Below is a small trained network, with its code and all its weights. Each question gives an input and a target symbol and asks what happens when units are switched off, that is, made to give their printed mean instead of their output.

import numpy as np


def w(rows, s, z=0):
    codes = np.array(rows[::2]) - 128.0
    scale = np.full(codes.shape[1], s)
    scale[-1] = z or s
    return codes * scale


def f(y):
    return y / 2 * (1 + np.tanh(0.7978845608 * (y + 0.044715 * y**3)))


def softmax(a):
    e = np.exp(a - a.max(-1, keepdims=True))
    return e / e.sum(-1, keepdims=True)


def log_softmax(a):
    a = a - a.max(-1, keepdims=True)
    return a - np.log(np.exp(a).sum(-1, keepdims=True))


def net(x, mask):
    ids = ['εθμστφψ'.index(c) for c in x.split()]
    T = len(ids)
    res = E[ids] + P[:T]
    u = 0
    for l in range(3):
        q, k, v = (res @ M[l].T for M in (Q, K, V))
        z = softmax(np.where(np.tri(T) > 0, q @ k.T / 3**0.5, -1e9)) @ v
        res = res + np.where(mask[u], z, O[l][:, -1]) @ O[l][:, :-1]
        u += 1
        y = f(res @ A[l][:, :-1].T + A[l][:, -1])
        res = res + np.where(mask[u : u + 4], y, B[l][:, -1]) @ B[l][:, :-1]
        u += 4
    return log_softmax(res[-1] @ U[:, :-1].T + U[:, -1])


Q, K, V, O, A, B = {}, {}, {}, {}, {}, {}
E = w([
[239,137,164,170,150,158,117,143,78,56],'ε',
[190,193,42,146,196,136,221,141,110,133],'θ',
[209,156,153,185,154,81,57,127,120,141],'μ',
[60,205,225,147,123,189,175,129,187,119],'σ',
[130,118,195,117,134,78,218,85,161,51],'τ',
[56,62,163,99,120,61,75,59,138,82],'φ',
[130,254,98,164,88,66,143,37,151,102],'ψ',
],0.015)
P = w([
[214,99,163,73,124,203,147,189,110,42],'0',
[189,99,166,103,119,211,137,134,119,32],'1',
[142,90,157,139,119,190,110,126,115,41],'2',
[101,122,165,171,109,130,96,112,109,31],'3',
[95,130,170,205,112,94,99,99,108,24],'4',
[101,137,174,255,109,61,124,76,103,20],'5',
],0.0079)
Q[0] = w([
[68,96,82,3,2,89,123,112,67,245],'L0H1',
[105,112,105,111,62,136,201,220,79,217],'L0H1',
[149,155,158,209,146,129,171,131,34,124],'L0H1',
],0.0084)
K[0] = w([
[239,123,107,85,127,218,136,188,69,137],'L0H1',
[254,162,144,85,135,126,74,206,134,49],'L0H1',
[134,147,155,194,205,107,116,91,117,121],'L0H1',
],0.009)
V[0] = w([
[167,145,120,148,243,166,195,174,143,77],'L0H1',
[86,166,223,255,120,203,104,141,47,203],'L0H1',
[12,154,152,170,221,138,247,61,149,31],'L0H1',
],0.005)
O[0] = w([
[228,142,136,248,91,120,175,135,145,146,127],'L0H1',
[139,189,116,134,188,155,163,78,135,181,105],'L0H1',
[108,139,146,153,51,155,149,132,55,207,255],'L0H1',
],0.012,0.0082)
A[0] = w([
[44,122,126,130,92,172,107,92,113,95,52],'L0N1',
[91,150,19,74,208,136,185,130,121,147,3],'L0N2',
[81,153,187,82,168,121,92,112,253,77,164],'L0N3',
[143,166,188,148,118,129,71,167,131,109,143],'L0N4',
],0.008,0.0046)
B[0] = w([
[218,164,111,105,89,148,115,150,107,167,254],'L0N1',
[173,57,39,150,130,166,2,126,86,165,128],'L0N2',
[145,125,131,191,74,187,149,132,89,155,177],'L0N3',
[247,70,66,125,165,161,241,43,180,189,221],'L0N4',
],0.01,0.0052)
Q[1] = w([
[127,91,203,144,180,100,42,135,88,87],'L1H1',
[83,203,154,123,137,185,137,70,163,183],'L1H1',
[2,125,98,121,207,143,155,212,252,151],'L1H1',
],0.0084)
K[1] = w([
[92,152,135,64,173,195,215,219,187,125],'L1H1',
[48,164,239,157,2,40,114,75,168,128],'L1H1',
[218,47,214,84,168,91,134,83,158,96],'L1H1',
],0.0078)
V[1] = w([
[122,168,31,141,140,93,165,133,51,68],'L1H1',
[77,149,125,112,96,108,171,194,254,152],'L1H1',
[66,16,114,229,91,5,129,159,120,113],'L1H1',
],0.0056)
O[1] = w([
[6,135,129,129,106,168,111,142,155,107,157],'L1H1',
[97,136,104,118,78,160,125,140,106,179,3],'L1H1',
[168,124,164,137,104,133,68,131,161,146,23],'L1H1',
],0.017,0.0047)
A[1] = w([
[133,129,163,80,91,98,123,92,128,98,102],'L1N1',
[98,81,81,64,104,109,128,137,132,154,3],'L1N2',
[95,111,100,80,42,179,155,121,131,149,182],'L1N3',
[121,205,43,86,188,143,103,158,254,138,221],'L1N4',
],0.009,0.0035)
B[1] = w([
[115,153,54,48,181,161,89,131,127,107,212],'L1N1',
[213,178,197,120,155,172,188,137,135,18,122],'L1N2',
[171,69,151,254,143,71,131,131,184,115,254],'L1N3',
[179,161,152,193,183,162,87,94,45,122,135],'L1N4',
],0.0095,0.0053)
Q[2] = w([
[121,165,122,189,138,164,159,66,106,111],'L2H1',
[110,94,103,154,128,54,117,68,153,64],'L2H1',
[176,114,81,122,108,54,148,11,51,85],'L2H1',
],0.012)
K[2] = w([
[66,146,189,141,144,117,128,148,73,156],'L2H1',
[71,171,72,172,64,69,63,136,122,71],'L2H1',
[81,198,36,157,93,30,130,136,1,130],'L2H1',
],0.0079)
V[2] = w([
[138,255,88,99,97,83,142,102,143,117],'L2H1',
[153,101,219,69,190,96,147,188,96,194],'L2H1',
[123,155,90,157,126,127,84,170,116,172],'L2H1',
],0.0074)
O[2] = w([
[218,98,84,82,111,215,191,155,179,105,122],'L2H1',
[107,78,171,104,152,112,162,2,103,134,3],'L2H1',
[98,102,161,162,182,143,215,162,103,45,15],'L2H1',
],0.0084,0.005)
A[2] = w([
[123,144,54,143,151,134,254,125,170,138,1],'L2N1',
[156,175,201,79,89,184,143,102,178,129,229],'L2N2',
[105,43,104,52,90,175,93,107,121,141,39],'L2N3',
[150,102,208,147,83,145,138,193,194,115,231],'L2N4',
],0.0089,0.0041)
B[2] = w([
[107,137,125,64,120,180,20,64,170,173,254],'L2N1',
[100,2,102,96,93,48,116,106,90,70,203],'L2N2',
[46,251,172,95,66,180,72,104,146,143,154],'L2N3',
[111,147,67,122,67,139,116,130,127,152,245],'L2N4',
],0.0081,0.0092)
U = w([
[108,139,140,177,153,144,122,44,141,2,36],'ε',
[14,94,60,174,148,143,108,157,122,112,244],'θ',
[124,137,129,148,157,43,94,87,179,122,52],'μ',
[68,127,103,161,65,75,193,67,19,191,103],'σ',
[6,34,59,73,165,23,62,109,9,88,254],'τ',
[56,143,164,101,120,203,59,47,57,118,31],'φ',
[126,143,82,73,68,133,124,175,131,125,23],'ψ',
],0.0048,0.0055)

Each question gives the input, a string of symbols that net reads in full, and the target symbol t.
The units are the heads (3 rows each of Q, K, V and O) and the neurons (one row each of A and B). Each row of codes is followed by its name. A weight is (code - 128) times the scale printed after its matrix; where a second scale follows, it is the last column's (O, A, B and U).
mask holds one flag per unit, layer by layer, with each layer's heads first. A switched-off unit (its flag False) gives its mean, the last column of its rows in O or B, instead of its output. The means were averaged over made-up inputs and are rounded, as every weight is.
A unit's drop is (log p(t) with every unit on - log p(t) with that unit switched off) / (log p(t) with every unit on - log p(t) with every unit switched off).
The circuit of an input: a set's keep is (log p(t) with only the set's units on - log p(t) with every unit switched off) / (log p(t) with every unit on - log p(t) with every unit switched off). Starting from the 12 units with the biggest drops (on a tie, the unit counted first), units are removed one at a time, each time the one whose removal leaves the highest keep (on an exact tie, the one counted first), for as long as the keep stays at least 0.8.
circuit, biggest first: the units of the circuit, biggest drop first
unit that matters most: the unit with the biggest drop
k most important neurons: the k neurons with the biggest drops, biggest first
top k neurons in layer l: the k neurons of layer l with the biggest drops, biggest first
drop of u: that unit's drop, to one decimal
input ε σ σ τ, target σ: unit that matters most -> L0H1
input ψ ψ σ φ φ σ, target τ: circuit, biggest first -> [L2N2, L0H1]
input φ ψ σ φ, target σ: circuit, biggest first -> [L1H1, L2N2]
input θ φ φ ψ θ μ, target θ: circuit, biggest first -> [L1H1, L2H1]
input τ σ μ σ μ ε, target φ: circuit, biggest first -> [L2N1, L0H1, L1H1, L2H1]
input ψ ψ φ φ, target ψ: circuit, biggest first -> [L2H1, L0N1]
input σ φ τ φ φ θ, target τ: top 2 neurons in layer 0 -> [L0N3, L0N1]
input σ ε φ ψ φ φ, target θ: 3 most important neurons -> [L0N1, L1N3, L0N3]
input θ φ τ φ, target θ: 2 most important neurons -> [L1N3, L2N2]
input ψ φ τ, target ψ: 3 most important neurons -> [L2N4, L0N3, L1N2]
input ψ φ φ μ, target ψ: circuit, biggest first -> [L2H1, L0N4]
input ε τ μ, target μ: circuit, biggest first -> [L1H1, L0H1]
input σ θ θ φ θ σ, target τ: 4 most important neurons -> [L2N2, L0N4, L1N3, L0N3]
input ψ ε μ ε, target ψ: circuit, biggest first -> [L2H1, L0N4]
input τ φ φ ψ φ μ, target ψ: circuit, biggest first -> [L2H1]
input μ τ φ τ τ, target τ: top 2 neurons in layer 0 -> [L0N3, L0N4]
input σ τ ε, target σ: circuit, biggest first -> [L0H1, L1H1]
input φ ε ψ τ, target θ: circuit, biggest first -> [L1H1, L2H1, L1N3]
input μ σ θ ψ ε θ, target θ: circuit, biggest first -> [L1H1, L2H1, L0N4]
input φ φ φ, target φ: circuit, biggest first -> [L1H1, L2N3, L1N3, L0H1]
input τ ψ φ σ, target σ: top 2 neurons in layer 0 -> [L0N1, L0N3]
input φ θ τ σ μ μ, target φ: unit that matters most -> L2N1
input φ φ τ, target τ: 2 most important neurons -> [L1N3, L2N2]
input σ ε τ φ, target σ: 3 most important neurons -> [L0N1, L2N2, L2N1]
input φ τ μ μ, target μ: 2 most important neurons -> [L0N4, L2N2]
input θ μ μ θ σ θ, target φ: drop of L0N3 -> 0.0
